Below is a small trained network, with its code and all its weights. Each question gives an input and a target symbol and asks what happens when units are switched off, that is, made to give their printed mean instead of their output.

import numpy as np


def w(rows, s, z=0):
    codes = np.array(rows[::2]) - 128.0
    scale = np.full(codes.shape[1], s)
    scale[-1] = z or s
    return codes * scale


def norm(h):
    return h / np.sqrt((h * h).mean(-1, keepdims=True) + 1e-5)


def f(y):
    return np.maximum(y, 0)


def softmax(a):
    e = np.exp(a - a.max(-1, keepdims=True))
    return e / e.sum(-1, keepdims=True)


def log_softmax(a):
    a = a - a.max(-1, keepdims=True)
    return a - np.log(np.exp(a).sum(-1, keepdims=True))


def net(x, mask):
    ids = ['ΣΨΩεζηθλπ'.index(c) for c in x.split()]
    T = len(ids)
    res = E[ids] + P[:T]
    u = 0
    for l in range(2):
        q, k, v = (norm(res) @ M[l].T for M in (Q, K, V))
        z = softmax(np.where(np.tri(T) > 0, q @ k.T / 3**0.5, -1e9)) @ v
        res = res + np.where(mask[u], z, O[l][:, -1]) @ O[l][:, :-1]
        u += 1
        y = f(norm(res) @ A[l][:, :-1].T + A[l][:, -1])
        res = res + np.where(mask[u : u + 12], y, B[l][:, -1]) @ B[l][:, :-1]
        u += 12
    return log_softmax(norm(res)[-1] @ U[:, :-1].T + U[:, -1])


Q, K, V, O, A, B = {}, {}, {}, {}, {}, {}
E = w([
[143,95,153,114,142,108,130,142,128,145,148,44],'Σ',
[96,131,141,120,255,139,26,55,96,160,127,135],'Ψ',
[223,171,170,54,191,163,204,111,141,253,125,187],'Ω',
[94,33,224,108,96,50,164,180,105,27,234,230],'ε',
[97,127,172,81,188,131,167,126,20,71,27,122],'ζ',
[144,120,168,137,137,147,149,92,159,116,109,71],'η',
[145,140,169,150,146,171,151,119,152,130,148,91],'θ',
[184,239,34,205,75,185,53,58,64,67,81,162],'λ',
[17,69,61,186,76,151,194,222,125,178,112,121],'π',
],0.0028)
P = w([
[144,125,158,197,141,121,147,122,87,126,153,162],'0',
[116,132,151,94,52,150,159,78,111,144,161,134],'1',
[149,27,100,94,82,173,115,136,117,120,98,160],'2',
[112,169,141,204,179,69,62,196,142,135,105,220],'3',
[53,188,118,2,55,105,145,145,121,121,154,148],'4',
[147,78,105,101,102,109,153,157,95,85,109,162],'5',
],0.002)
Q[0] = w([
[186,79,85,103,29,179,236,121,159,126,169,64],'L0H0',
[205,116,95,255,115,99,105,150,163,148,143,140],'L0H0',
[37,252,142,91,114,103,29,93,169,213,169,139],'L0H0',
],0.0047)
K[0] = w([
[201,83,121,246,211,119,70,141,173,165,112,154],'L0H0',
[89,237,200,189,105,111,118,69,146,184,205,80],'L0H0',
[180,47,84,16,45,253,134,29,119,123,173,58],'L0H0',
],0.0042)
V[0] = w([
[152,127,100,150,146,182,75,57,126,166,169,223],'L0H0',
[98,98,221,188,117,235,153,143,197,128,188,147],'L0H0',
[166,123,136,56,185,114,196,214,112,252,203,166],'L0H0',
],0.0018)
O[0] = w([
[237,199,41,85,163,46,81,17,80,161,113,133,73],'L0H0',
[137,68,3,85,244,121,210,129,131,46,147,132,31],'L0H0',
[162,147,187,33,190,113,215,168,138,247,107,196,2],'L0H0',
],0.0021,0.0006)
A[0] = w([
[79,102,117,191,115,123,101,88,169,17,188,63,194],'L0N0',
[71,252,199,92,62,118,170,154,140,75,146,129,134],'L0N1',
[69,150,50,149,86,134,48,147,157,132,100,220,167],'L0N2',
[50,91,188,145,107,168,89,127,95,151,92,135,147],'L0N3',
[121,54,179,73,174,42,124,171,20,73,90,65,204],'L0N4',
[120,145,167,229,214,50,77,187,110,151,104,200,255],'L0N5',
[119,115,97,190,44,105,74,119,145,49,164,93,232],'L0N6',
[202,89,69,125,174,93,95,163,105,131,77,197,166],'L0N7',
[148,16,82,112,106,235,82,93,95,185,46,126,135],'L0N8',
[65,79,160,143,67,170,161,166,175,148,94,119,121],'L0N9',
[68,151,66,50,149,107,163,54,85,146,120,69,157],'L0N10',
[130,169,131,162,119,148,116,72,95,170,142,42,142],'L0N11',
],0.0019,0.00089)
B[0] = w([
[151,83,59,140,109,196,81,108,125,177,103,185,160],'L0N0',
[164,53,109,219,149,123,126,92,142,118,89,153,182],'L0N1',
[130,145,99,78,34,108,181,170,19,115,139,91,156],'L0N2',
[172,150,109,162,177,143,183,126,170,177,158,96,197],'L0N3',
[94,159,144,133,89,172,141,126,203,123,140,123,255],'L0N4',
[141,94,99,50,64,156,201,73,122,104,146,96,204],'L0N5',
[126,121,92,96,56,120,6,81,99,154,140,114,161],'L0N6',
[152,167,117,89,66,114,153,129,126,139,184,98,166],'L0N7',
[104,226,143,169,143,46,164,128,125,123,169,145,182],'L0N8',
[124,128,170,167,204,98,145,124,102,161,102,107,164],'L0N9',
[188,128,89,172,151,130,133,196,157,100,156,151,178],'L0N10',
[169,151,133,167,110,56,135,181,110,101,128,133,151],'L0N11',
],0.0023,0.0035)
Q[1] = w([
[253,130,85,200,108,109,37,68,180,236,209,113],'L1H0',
[206,111,96,161,156,135,37,97,170,232,187,111],'L1H0',
[134,62,154,189,64,98,203,226,104,72,74,130],'L1H0',
],0.0037)
K[1] = w([
[163,200,167,190,159,238,153,21,96,101,76,147],'L1H0',
[162,150,150,171,223,234,138,3,104,116,67,150],'L1H0',
[31,82,133,118,70,133,194,219,147,97,127,130],'L1H0',
],0.0034)
V[1] = w([
[106,93,141,161,93,89,141,148,133,93,152,252],'L1H0',
[155,153,154,124,186,98,102,59,140,85,97,153],'L1H0',
[158,106,186,134,121,71,84,129,151,108,218,72],'L1H0',
],0.0025)
O[1] = w([
[99,55,149,74,94,128,115,2,66,168,245,172,113],'L1H0',
[107,150,220,48,47,212,140,171,164,54,89,102,192],'L1H0',
[139,29,160,132,182,91,105,81,137,58,61,221,3],'L1H0',
],0.0027,0.00049)
A[1] = w([
[157,176,74,98,91,166,107,117,136,158,186,72,125],'L1N0',
[128,162,83,140,215,117,52,93,135,191,195,132,2],'L1N1',
[130,168,47,222,117,105,185,97,84,178,160,166,176],'L1N2',
[139,72,194,117,156,170,197,160,187,145,182,128,194],'L1N3',
[236,149,204,113,100,60,151,101,214,28,120,97,127],'L1N4',
[179,171,147,82,170,160,101,136,97,71,110,128,101],'L1N5',
[118,88,149,198,73,164,164,112,174,166,129,109,151],'L1N6',
[89,41,194,143,209,130,151,169,158,154,59,203,56],'L1N7',
[122,76,202,207,75,93,64,114,146,185,104,93,53],'L1N8',
[33,60,42,180,117,189,123,121,105,81,104,115,47],'L1N9',
[140,178,106,132,101,133,132,251,126,122,126,77,145],'L1N10',
[131,133,203,100,161,110,222,125,127,176,61,167,132],'L1N11',
],0.0024,0.0012)
B[1] = w([
[191,114,116,189,166,109,123,107,123,113,111,193,193],'L1N0',
[176,192,187,224,210,133,157,27,115,175,250,112,155],'L1N1',
[86,97,80,83,90,52,103,178,127,137,115,28,195],'L1N2',
[104,166,107,93,49,144,104,132,85,71,30,199,231],'L1N3',
[104,129,97,181,211,118,118,108,76,203,235,160,214],'L1N4',
[64,120,155,150,109,116,153,141,149,174,147,73,208],'L1N5',
[26,137,218,62,161,116,155,178,122,113,91,112,213],'L1N6',
[148,178,117,194,158,34,28,144,187,91,168,142,182],'L1N7',
[124,242,139,96,75,169,210,171,79,36,56,134,164],'L1N8',
[161,80,150,66,151,168,50,159,191,226,141,111,177],'L1N9',
[104,126,215,158,171,190,142,31,123,110,109,129,202],'L1N10',
[182,107,117,159,80,93,37,167,197,166,129,133,253],'L1N11',
],0.0024,0.0022)
U = w([
[144,123,142,207,178,13,56,205,196,49,46,180,162],'Σ',
[149,198,176,204,229,139,109,49,97,179,252,106,199],'Ψ',
[250,173,155,52,85,115,167,156,175,232,106,206,44],'Ω',
[82,25,178,52,70,83,139,55,80,69,183,244,119],'ε',
[57,214,235,117,61,193,180,174,110,79,52,74,179],'ζ',
[153,11,94,93,144,251,48,130,215,124,109,67,145],'η',
[178,118,40,126,199,166,253,146,150,32,139,145,72],'θ',
[193,194,59,164,3,124,29,95,71,57,129,98,2],'λ',
[26,76,53,106,119,32,158,180,81,235,129,40,149],'π',
],0.0036,0.00054)

Each question gives the input, a string of symbols that net reads in full, and the target symbol t.
The units are the heads (3 rows each of Q, K, V and O) and the neurons (one row each of A and B). Each row of codes is followed by its name. A weight is (code - 128) times the scale printed after its matrix; where a second scale follows, it is the last column's (O, A, B and U).
mask holds one flag per unit, layer by layer, with each layer's heads first. A switched-off unit (its flag False) gives its mean, the last column of its rows in O or B, instead of its output. The means were averaged over made-up inputs and are rounded, as every weight is.
A unit's drop is (log p(t) with every unit on - log p(t) with that unit switched off) / (log p(t) with every unit on - log p(t) with every unit switched off).
The circuit of an input: a set's keep is (log p(t) with only the set's units on - log p(t) with every unit switched off) / (log p(t) with every unit on - log p(t) with every unit switched off). Starting from the 12 units with the biggest drops (on a tie, the unit counted first), units are removed one at a time, each time the one whose removal leaves the highest keep (on an exact tie, the one counted first), for as long as the keep stays at least 0.8.
units of the circuit, in order: the units of the circuit, biggest drop first
most important unit: the unit with the biggest drop
top k neurons: the k neurons with the biggest drops, biggest first
top k neurons in layer l: the k neurons of layer l with the biggest drops, biggest first
drop of u: that unit's drop, to one decimal
input ζ Ψ ζ Σ, target Ψ: units of the circuit, in order => (L1N4 L0N5 L1N10)
input π Ω ζ Σ, target Ω: most important unit => L0H0
input Ψ θ Ω ζ ε Σ, target ζ: top 2 neurons => (L1N8 L0N5)
input Ψ Ψ ζ ζ, target ζ: units of the circuit, in order => (L1H0 L0N5)
input ζ η ζ η, target η: units of the circuit, in order => (L0H0 L0N0 L1N9 L0N5)
input ζ η ε Σ, target η: top 2 neurons => (L0N0 L0N5)
input ζ Ψ Ψ η, target Ψ: units of the circuit, in order => (L1N4 L0N5)
input Ω Σ Ψ λ ζ, target Σ: units of the circuit, in order => (L0N1 L1H0 L1N7)
input π Ψ η π Ψ, target η: units of the circuit, in order => (L1H0 L0H0 L0N8 L1N9)
input η Ψ η η η Ψ, target η: units of the circuit, in order => (L0H0 L1N9)
input λ θ Ω η, target θ: units of the circuit, in order => (L0H0 L0N5)
input η ζ θ π ζ η, target π: units of the circuit, in order => (L1H0 L0H0 L1N2)
input Ψ Ψ η, target Ψ: units of the circuit, in order => (L1N4 L0N8)
input ζ η ζ Ω ζ η, target Ω: units of the circuit, in order => (L0H0)
input Ω λ Ψ η, target λ: units of the circuit, in order => (L0H0 L0N6 L0N5)
input ζ η Ψ, target Ψ: top 2 neurons => (L1N1 L0N8)
input ζ Σ ζ, target Σ: units of the circuit, in order => (L1H0 L1N7)
input Ψ ζ λ π λ θ, target π: top 2 neurons => (L1N2 L0N3)
input ζ λ ζ η Σ Σ, target η: top 2 neurons => (L0N0 L1N9)
input ζ ζ ζ ζ π η, target ζ: top 2 neurons => (L1N6 L1N8)
input λ ζ η Ψ ζ Ψ, target ζ: top neuron => (L0N5)
input ζ Ψ π ζ η, target π: top 4 neurons in layer 0 => (L0N1 L0N3 L0N4 L0N6)
input η ζ Ψ, target Ψ: top 2 neurons => (L0N8 L1N1)
input η ζ η Ψ Ω Σ, target Ψ: top 2 neurons => (L1N4 L1N10)
input ζ θ Σ, target ζ: drop of L0N9 => 0.0
input λ Ψ ζ Σ ζ Σ, target Σ: drop of L1N7 => 0.3
